Below is a small trained network, with its code and all its weights. Each question gives an input and a class and asks what happens when units are switched off, that is, made to give their printed mean instead of their output.

import numpy as np


def w(rows, s, z=0):
    codes = np.array(rows[::2]) - 128.0
    scale = np.full(codes.shape[1], s)
    scale[-1] = z or s
    return codes * scale


def norm(h):
    return h / np.sqrt((h * h).mean(-1, keepdims=True) + 1e-5)


def f(y):
    return y / 2 * (1 + np.tanh(0.7978845608 * (y + 0.044715 * y**3)))


def log_softmax(a):
    a = a - a.max(-1, keepdims=True)
    return a - np.log(np.exp(a).sum(-1, keepdims=True))


def net(x, mask):
    res = np.array(x, float).reshape(1, 6) / 4 @ E
    u = 0
    for l in range(3):
        y = f(norm(res) @ A[l][:, :-1].T + A[l][:, -1])
        res = res + np.where(mask[u : u + 10], y, B[l][:, -1]) @ B[l][:, :-1]
        u += 10
    return log_softmax(norm(res)[-1] @ U[:, :-1].T + U[:, -1])


A, B = {}, {}
E = w([
[128,128,129],'x0',
[132,124,254],'x1',
[128,127,127],'x2',
[199,197,157],'x3',
[129,127,128],'x4',
[67,189,144],'x5',
],0.007)
A[0] = w([
[49,231,133,165],'L0N0',
[118,120,120,122],'L0N1',
[48,232,133,167],'L0N2',
[137,146,174,140],'L0N3',
[73,109,110,152],'L0N4',
[235,251,122,196],'L0N5',
[123,151,116,99],'L0N6',
[172,110,112,115],'L0N7',
[101,132,117,101],'L0N8',
[136,168,25,254],'L0N9',
],0.016,0.0069)
B[0] = w([
[29,157,112,222],'L0N0',
[131,122,144,129],'L0N1',
[28,155,111,224],'L0N2',
[135,71,86,164],'L0N3',
[111,58,165,165],'L0N4',
[185,212,217,251],'L0N5',
[134,174,136,125],'L0N6',
[112,94,177,141],'L0N7',
[131,132,146,127],'L0N8',
[109,159,255,255],'L0N9',
],0.023,0.0096)
A[1] = w([
[252,181,52,29],'L1N0',
[116,146,97,99],'L1N1',
[61,168,74,5],'L1N2',
[120,146,100,113],'L1N3',
[164,99,102,142],'L1N4',
[170,43,40,51],'L1N5',
[111,54,23,144],'L1N6',
[118,128,123,105],'L1N7',
[127,133,117,9],'L1N8',
[125,128,127,125],'L1N9',
],0.02,0.0028)
B[1] = w([
[243,73,17,155],'L1N0',
[115,161,134,116],'L1N1',
[184,145,190,254],'L1N2',
[108,154,128,113],'L1N3',
[164,163,142,138],'L1N4',
[252,56,249,212],'L1N5',
[56,22,58,213],'L1N6',
[121,137,133,124],'L1N7',
[123,153,112,89],'L1N8',
[126,130,129,128],'L1N9',
],0.03,0.0038)
A[2] = w([
[28,197,129,250],'L2N0',
[62,93,4,27],'L2N1',
[35,195,49,56],'L2N2',
[120,126,132,128],'L2N3',
[147,110,93,127],'L2N4',
[121,131,133,100],'L2N5',
[174,199,143,223],'L2N6',
[128,125,118,19],'L2N7',
[144,80,90,191],'L2N8',
[143,116,93,102],'L2N9',
],0.02,0.0024)
B[2] = w([
[117,107,23,250],'L2N0',
[140,53,26,135],'L2N1',
[252,82,222,169],'L2N2',
[123,132,130,133],'L2N3',
[181,157,139,127],'L2N4',
[127,131,130,132],'L2N5',
[148,135,64,183],'L2N6',
[145,131,141,117],'L2N7',
[188,173,115,144],'L2N8',
[180,150,155,123],'L2N9',
],0.036,0.013)
U = w([
[70,78,241,170],'0',
[4,94,99,250],'1',
[210,24,174,18],'2',
[119,28,34,118],'3',
[183,206,233,33],'4',
[59,243,130,142],'5',
[247,153,88,152],'6',
[134,182,3,98],'7',
],0.021,0.0017)

Each question gives the input, the list of numbers given to net, and the class t.
The units are the neurons (one row each of A and B). Each row of codes is followed by its name. A weight is (code - 128) times the scale printed after its matrix; where a second scale follows, it is the last column's (A, B and U).
mask holds one flag per neuron, layer by layer. A switched-off neuron (its flag False) gives its mean, the last column of its row in B, instead of its output. The means were averaged over made-up inputs and are rounded, as every weight is.
A unit's drop is (log p(t) with every unit on - log p(t) with that unit switched off) / (log p(t) with every unit on - log p(t) with every unit switched off).
The circuit of an input: a set's keep is (log p(t) with only the set's units on - log p(t) with every unit switched off) / (log p(t) with every unit on - log p(t) with every unit switched off). Starting from the 12 units with the biggest drops (on a tie, the unit counted first), units are removed one at a time, each time the one whose removal leaves the highest keep (on an exact tie, the one counted first), for as long as the keep stays at least 0.8.
units of the circuit, in order: the units of the circuit, biggest drop first
most important unit: the unit with the biggest drop
top k neurons: the k neurons with the biggest drops, biggest first
drop of u: that unit's drop, to one decimal
input [3,-2,3,2,7,-8], class 4: most important unit -> L2N0
input [-2,0,-3,8,5,-1], class 4: top 2 neurons -> L0N5, L2N0
input [2,1,-7,8,-2,6], class 7: top 3 neurons -> L2N0, L2N6, L0N9
input [-4,2,-7,-1,-4,8], class 3: top 2 neurons -> L2N0, L0N9
input [5,4,4,5,0,-6], class 6: top 2 neurons -> L0N9, L2N0
input [5,5,3,-2,-6,1], class 3: top 2 neurons -> L1N6, L0N9
input [6,3,-8,-8,-3,6], class 3: top 2 neurons -> L0N9, L0N5
input [-4,0,0,2,-5,-5], class 4: top 4 neurons -> L2N0, L0N2, L0N0, L0N7
input [3,0,5,-2,5,6], class 1: top 2 neurons -> L2N0, L1N2
input [6,-7,7,3,-1,1], class 5: top 2 neurons -> L0N9, L2N2
input [-1,-6,0,-8,1,2], class 1: top 2 neurons -> L1N5, L2N2
input [5,4,5,2,1,5], class 7: top 2 neurons -> L2N0, L1N2
input [-4,-2,-1,-8,1,1], class 1: top 2 neurons -> L1N5, L0N5
input [-4,1,1,-2,-1,1], class 3: units of the circuit, in order -> L0N5
input [-7,-8,-5,3,-8,0], class 4: drop of L0N5 -> 0.2
input [7,-8,6,-1,8,-5], class 0: drop of L2N6 -> 0.0
input [-1,-1,1,0,-3,-6], class 0: drop of L2N2 -> 0.1
